Here is a tiny trained network, its code and every weight. The questions are about switching its units off for an input and a target symbol, where a switched-off unit gives its printed mean instead of its output.

import numpy as np


def w(rows, s, z=0):
    codes = np.array(rows[::2]) - 128.0
    scale = np.full(codes.shape[1], s)
    scale[-1] = z or s
    return codes * scale


def f(y):
    return np.maximum(y, 0)


def softmax(a):
    e = np.exp(a - a.max(-1, keepdims=True))
    return e / e.sum(-1, keepdims=True)


def log_softmax(a):
    a = a - a.max(-1, keepdims=True)
    return a - np.log(np.exp(a).sum(-1, keepdims=True))


def net(x, mask):
    ids = ['Γαβλξτφ'.index(c) for c in x.split()]
    T = len(ids)
    res = E[ids] + P[:T]
    r = res
    for j in range(2):
        rows = slice(2 * j, 2 * j + 2)
        q, k, v = (r @ M[0][rows].T for M in (Q, K, V))
        z = softmax(np.where(np.tri(T) > 0, q @ k.T / 2**0.5, -1e9)) @ v
        o = O[0][rows]
        res = res + np.where(mask[j], z, o[:, -1]) @ o[:, :-1]
    y = f(res @ A[0][:, :-1].T + A[0][:, -1])
    res = res + np.where(mask[2:6], y, B[0][:, -1]) @ B[0][:, :-1]
    return log_softmax(res[-1] @ U[:, :-1].T + U[:, -1])


Q, K, V, O, A, B = {}, {}, {}, {}, {}, {}
E = w([
[75,87,189,207],'Γ',
[162,115,41,132],'α',
[141,120,125,228],'β',
[126,210,164,131],'λ',
[70,167,9,193],'ξ',
[147,97,81,162],'τ',
[108,37,115,163],'φ',
],0.015)
P = w([
[201,121,167,179],'0',
[81,143,107,53],'1',
[174,151,163,166],'2',
[60,166,114,49],'3',
[165,166,155,175],'4',
[49,176,115,59],'5',
[165,181,157,191],'6',
[24,182,119,74],'7',
[164,194,159,203],'8',
[2,186,122,75],'9',
[156,204,159,212],'10',
[17,203,109,92],'11',
],0.007)
Q[0] = w([
[255,117,188,85],'H1',
[94,163,119,87],'H1',
[235,207,82,71],'H2',
[198,121,120,171],'H2',
],0.042)
K[0] = w([
[187,3,119,70],'H1',
[159,189,89,91],'H1',
[230,249,100,66],'H2',
[131,169,51,183],'H2',
],0.033)
V[0] = w([
[238,204,241,7],'H1',
[138,1,157,167],'H1',
[171,152,228,37],'H2',
[82,58,219,79],'H2',
],0.0084)
O[0] = w([
[18,79,137,255,2],'H1',
[204,232,77,193,103],'H1',
[26,69,222,44,72],'H2',
[246,69,159,21,176],'H2',
],0.0081,0.0061)
A[0] = w([
[154,161,240,201,36],'N1',
[91,122,63,120,2],'N2',
[210,139,254,212,126],'N3',
[214,26,136,176,85],'N4',
],0.018,0.0088)
B[0] = w([
[188,221,75,62,188],'N1',
[5,113,33,23,137],'N2',
[91,21,131,128,253],'N3',
[81,195,133,140,196],'N4',
],0.026,0.016)
U = w([
[111,37,138,110,47],'Γ',
[77,184,44,141,1],'α',
[144,116,45,173,100],'β',
[1,184,160,146,174],'λ',
[129,195,132,24,114],'ξ',
[140,137,76,222,205],'τ',
[136,227,81,203,228],'φ',
],0.0082,0.0085)

Each question gives the input, a string of symbols that net reads in full, and the target symbol t.
The units are the heads (2 rows each of Q, K, V and O) and the neurons (one row each of A and B). Each row of codes is followed by its name. A weight is (code - 128) times the scale printed after its matrix; where a second scale follows, it is the last column's (O, A, B and U).
mask holds one flag per unit, heads first, then neurons. A switched-off unit (its flag False) gives its mean, the last column of its rows in O or B, instead of its output. The means were averaged over made-up inputs and are rounded, as every weight is.
A unit's drop is (log p(t) with every unit on - log p(t) with that unit switched off) / (log p(t) with every unit on - log p(t) with every unit switched off).
The circuit of an input: a set's keep is (log p(t) with only the set's units on - log p(t) with every unit switched off) / (log p(t) with every unit on - log p(t) with every unit switched off). Starting from all 6 units, units are removed one at a time, each time the one whose removal leaves the highest keep (on an exact tie, the one counted first), for as long as the keep stays at least 0.8.
circuit, biggest first: the units of the circuit, biggest drop first
most important unit: the unit with the biggest drop
k most important neurons: the k neurons with the biggest drops, biggest first
heads that matter: for each layer, one digit per head in row order, 1 if its drop is at least 0.15 and else 0, layers parted by /
drop when u is switched off: that unit's drop, to one decimal
input Γ λ β τ, target λ: circuit, biggest first	[N3, H1, N1]
input ξ ξ α β, target φ: heads that matter	11
input Γ β τ, target τ: circuit, biggest first	[H1, N1, H2]
input Γ Γ Γ α, target α: most important unit	H2
input Γ Γ τ β λ β, target λ: circuit, biggest first	[H1, H2, N4]
input τ Γ Γ φ, target φ: circuit, biggest first	[N3, H1]
input Γ Γ Γ Γ Γ Γ Γ λ λ τ, target λ: circuit, biggest first	[H1, N3, N1]
input Γ Γ φ Γ β τ β φ Γ φ, target φ: 3 most important neurons	[N3, N1, N2]
input ξ Γ Γ ξ λ β τ, target τ: circuit, biggest first	[H2, N1]
input α Γ Γ, target Γ: drop when N2 is switched off	0.0
input Γ Γ Γ Γ λ ξ, target ξ: drop when N3 is switched off	1.8
input Γ β Γ λ Γ Γ τ λ τ β ξ Γ, target ξ: drop when N3 is switched off	2.2
input Γ Γ Γ Γ Γ ξ Γ α α λ β, target β: drop when H2 is switched off	0.9
input β φ ξ φ, target ξ: circuit, biggest first	[H1]
